Below is a small trained network, with its code and all its weights. Each question gives an input and a class and asks what happens when units are switched off, that is, made to give their printed mean instead of their output.

import numpy as np


def w(rows, s, z=0):
    codes = np.array(rows[::2]) - 128.0
    scale = np.full(codes.shape[1], s)
    scale[-1] = z or s
    return codes * scale


def f(y):
    return y / 2 * (1 + np.tanh(0.7978845608 * (y + 0.044715 * y**3)))


def log_softmax(a):
    a = a - a.max(-1, keepdims=True)
    return a - np.log(np.exp(a).sum(-1, keepdims=True))


def net(x, mask):
    res = np.array(x, float).reshape(1, 8) / 4 @ E
    y = f(res @ A[0][:, :-1].T + A[0][:, -1])
    res = res + np.where(mask, y, B[0][:, -1]) @ B[0][:, :-1]
    return log_softmax(res[-1] @ U[:, :-1].T + U[:, -1])


A, B = {}, {}
E = w([
[145,201,116,27,194,22,136,79,105,161,78,96],'x0',
[132,125,119,128,120,114,138,133,143,106,126,126],'x1',
[123,131,139,124,120,132,133,130,126,133,126,125],'x2',
[1,93,104,79,167,148,122,213,51,57,40,97],'x3',
[206,132,148,138,39,135,15,72,34,56,39,119],'x4',
[138,136,123,119,121,135,121,142,132,143,124,128],'x5',
[87,90,113,160,55,67,79,124,158,227,115,19],'x6',
[107,190,60,193,68,177,204,84,107,162,39,146],'x7',
],0.0064)
A[0] = w([
[227,104,170,133,12,119,8,32,3,62,41,157,153],'neuron 1',
[130,202,139,76,171,50,136,71,111,154,99,119,19],'neuron 2',
[154,169,202,54,140,192,174,128,78,38,145,226,77],'neuron 3',
[242,182,153,183,68,145,120,38,163,193,179,188,74],'neuron 4',
[109,189,69,237,104,171,193,67,111,163,34,131,133],'neuron 5',
[119,90,164,250,93,183,97,170,160,123,143,156,42],'neuron 6',
[105,59,150,160,95,224,112,155,155,105,126,138,51],'neuron 7',
[167,74,208,123,176,122,58,176,138,121,179,116,59],'neuron 8',
[181,241,107,75,173,64,129,74,138,157,112,78,164],'neuron 9',
[47,99,110,73,147,173,49,191,55,91,39,107,7],'neuron 10',
[109,96,115,170,63,63,88,126,134,205,109,43,26],'neuron 11',
[95,190,129,31,173,39,127,103,103,112,60,104,134],'neuron 12',
[180,69,198,75,159,115,10,155,149,90,147,99,133],'neuron 13',
[191,200,116,142,226,184,148,96,135,78,116,251,42],'neuron 14',
[108,204,61,174,65,176,196,89,120,119,71,124,4],'neuron 15',
[240,141,176,143,132,91,97,56,190,156,183,148,80],'neuron 16',
[121,69,204,70,129,70,83,155,119,113,192,146,36],'neuron 17',
],0.0052,0.0037)
B[0] = w([
[69,74,145,91,128,96,220,180,221,220,189,226,244],'neuron 1',
[236,83,65,221,26,202,82,212,103,60,183,149,145],'neuron 2',
[54,73,199,118,70,119,16,78,214,143,82,13,166],'neuron 3',
[90,127,107,235,223,73,200,197,54,81,25,67,196],'neuron 4',
[125,228,59,54,110,75,102,48,113,132,176,162,181],'neuron 5',
[192,113,112,173,77,211,64,164,56,56,218,140,160],'neuron 6',
[213,76,27,195,83,180,108,202,60,105,161,120,150],'neuron 7',
[188,254,51,57,113,124,95,63,106,113,146,174,150],'neuron 8',
[164,62,140,201,57,198,103,174,92,107,219,160,174],'neuron 9',
[101,132,108,205,226,38,184,201,107,70,35,80,159],'neuron 10',
[98,98,213,90,76,115,23,71,204,121,95,5,156],'neuron 11',
[174,72,133,222,60,202,120,193,97,94,210,147,168],'neuron 12',
[108,200,52,49,126,61,139,60,96,131,177,164,174],'neuron 13',
[90,106,204,134,73,139,29,80,227,175,88,24,164],'neuron 14',
[180,233,65,61,193,68,105,25,71,119,144,149,151],'neuron 15',
[57,117,103,187,233,70,194,190,69,65,24,66,173],'neuron 16',
[188,219,37,70,199,74,75,34,58,125,120,126,144],'neuron 17',
],0.0063,0.011)
U = w([
[109,120,110,180,237,87,183,190,61,60,17,80,37],'0',
[228,79,98,182,56,222,84,174,57,71,212,162,35],'1',
[166,247,52,24,155,93,97,9,72,125,152,171,56],'2',
[83,91,211,105,75,129,14,59,228,152,78,2,42],'3',
[104,109,142,113,143,137,166,136,135,138,155,159,255],'4',
[80,83,128,81,168,117,241,176,225,214,203,221,58],'5',
],0.0087,0.0082)

Each question gives the input, the list of numbers given to net, and the class t.
The units are the neurons (one row each of A and B). Each row of codes is followed by its name. A weight is (code - 128) times the scale printed after its matrix; where a second scale follows, it is the last column's (A, B and U).
mask holds one flag per neuron, in row order. A switched-off neuron (its flag False) gives its mean, the last column of its row in B, instead of its output. The means were averaged over made-up inputs and are rounded, as every weight is.
A unit's drop is (log p(t) with every unit on - log p(t) with that unit switched off) / (log p(t) with every unit on - log p(t) with every unit switched off).
The circuit of an input: a set's keep is (log p(t) with only the set's units on - log p(t) with every unit switched off) / (log p(t) with every unit on - log p(t) with every unit switched off). Starting from the 12 units with the biggest drops (on a tie, the unit counted first), units are removed one at a time, each time the one whose removal leaves the highest keep (on an exact tie, the one counted first), for as long as the keep stays at least 0.8.
units of the circuit, in order: the units of the circuit, biggest drop first
unit that matters most: the unit with the biggest drop
k most important neurons: the k neurons with the biggest drops, biggest first
input [-7,1,4,-7,-3,4,7,3], class 0: 3 most important neurons => (neuron 4; neuron 16; neuron 9)
input [1,4,1,-5,-2,-6,-3,1], class 0: unit that matters most => neuron 1
input [-5,-6,-6,0,-6,-1,-8,2], class 3: units of the circuit, in order => (neuron 14; neuron 3)
input [-2,-1,-2,-5,-2,8,5,3], class 0: units of the circuit, in order => (neuron 4; neuron 1)
input [6,5,-4,2,-2,2,-7,5], class 3: units of the circuit, in order => (neuron 14; neuron 3)
input [-1,-1,0,7,-2,-1,2,-8], class 2: units of the circuit, in order => (neuron 13; neuron 17)
input [5,2,5,-4,5,-4,0,1], class 1: 2 most important neurons => (neuron 9; neuron 2)
input [-1,-8,-3,0,5,-5,-7,8], class 2: 2 most important neurons => (neuron 5; neuron 15)
input [-6,3,1,5,-1,-8,-7,3], class 3: 2 most important neurons => (neuron 3; neuron 14)
input [-2,-3,-2,-8,-7,6,8,-3], class 0: units of the circuit, in order => (neuron 16; neuron 4)
input [3,7,4,-8,4,3,-8,-8], class 0: 2 most important neurons => (neuron 16; neuron 4)
input [-3,-2,4,-6,7,-5,-3,-1], class 5: 2 most important neurons => (neuron 1; neuron 10)
input [-7,-2,-7,4,0,-7,-1,8], class 2: units of the circuit, in order => (neuron 5; neuron 15)
input [5,2,-2,4,-5,3,-2,2], class 1: unit that matters most => neuron 1
input [-8,-1,7,4,-4,-8,8,4], class 1: 2 most important neurons => (neuron 6; neuron 7)
input [-6,-8,-4,-4,0,-5,-8,-3], class 3: units of the circuit, in order => (neuron 3; neuron 14)
input [-8,0,0,-5,-7,7,1,3], class 1: 2 most important neurons => (neuron 6; neuron 1)
input [8,2,-5,2,6,-7,-4,0], class 1: 2 most important neurons => (neuron 12; neuron 2)
input [-3,0,-2,1,-1,-7,4,0], class 3: units of the circuit, in order => (neuron 1; neuron 4)
input [-5,0,4,1,5,6,-2,-7], class 2: unit that matters most => neuron 13
input [-3,4,-7,-8,-7,-8,6,3], class 0: 2 most important neurons => (neuron 4; neuron 1)
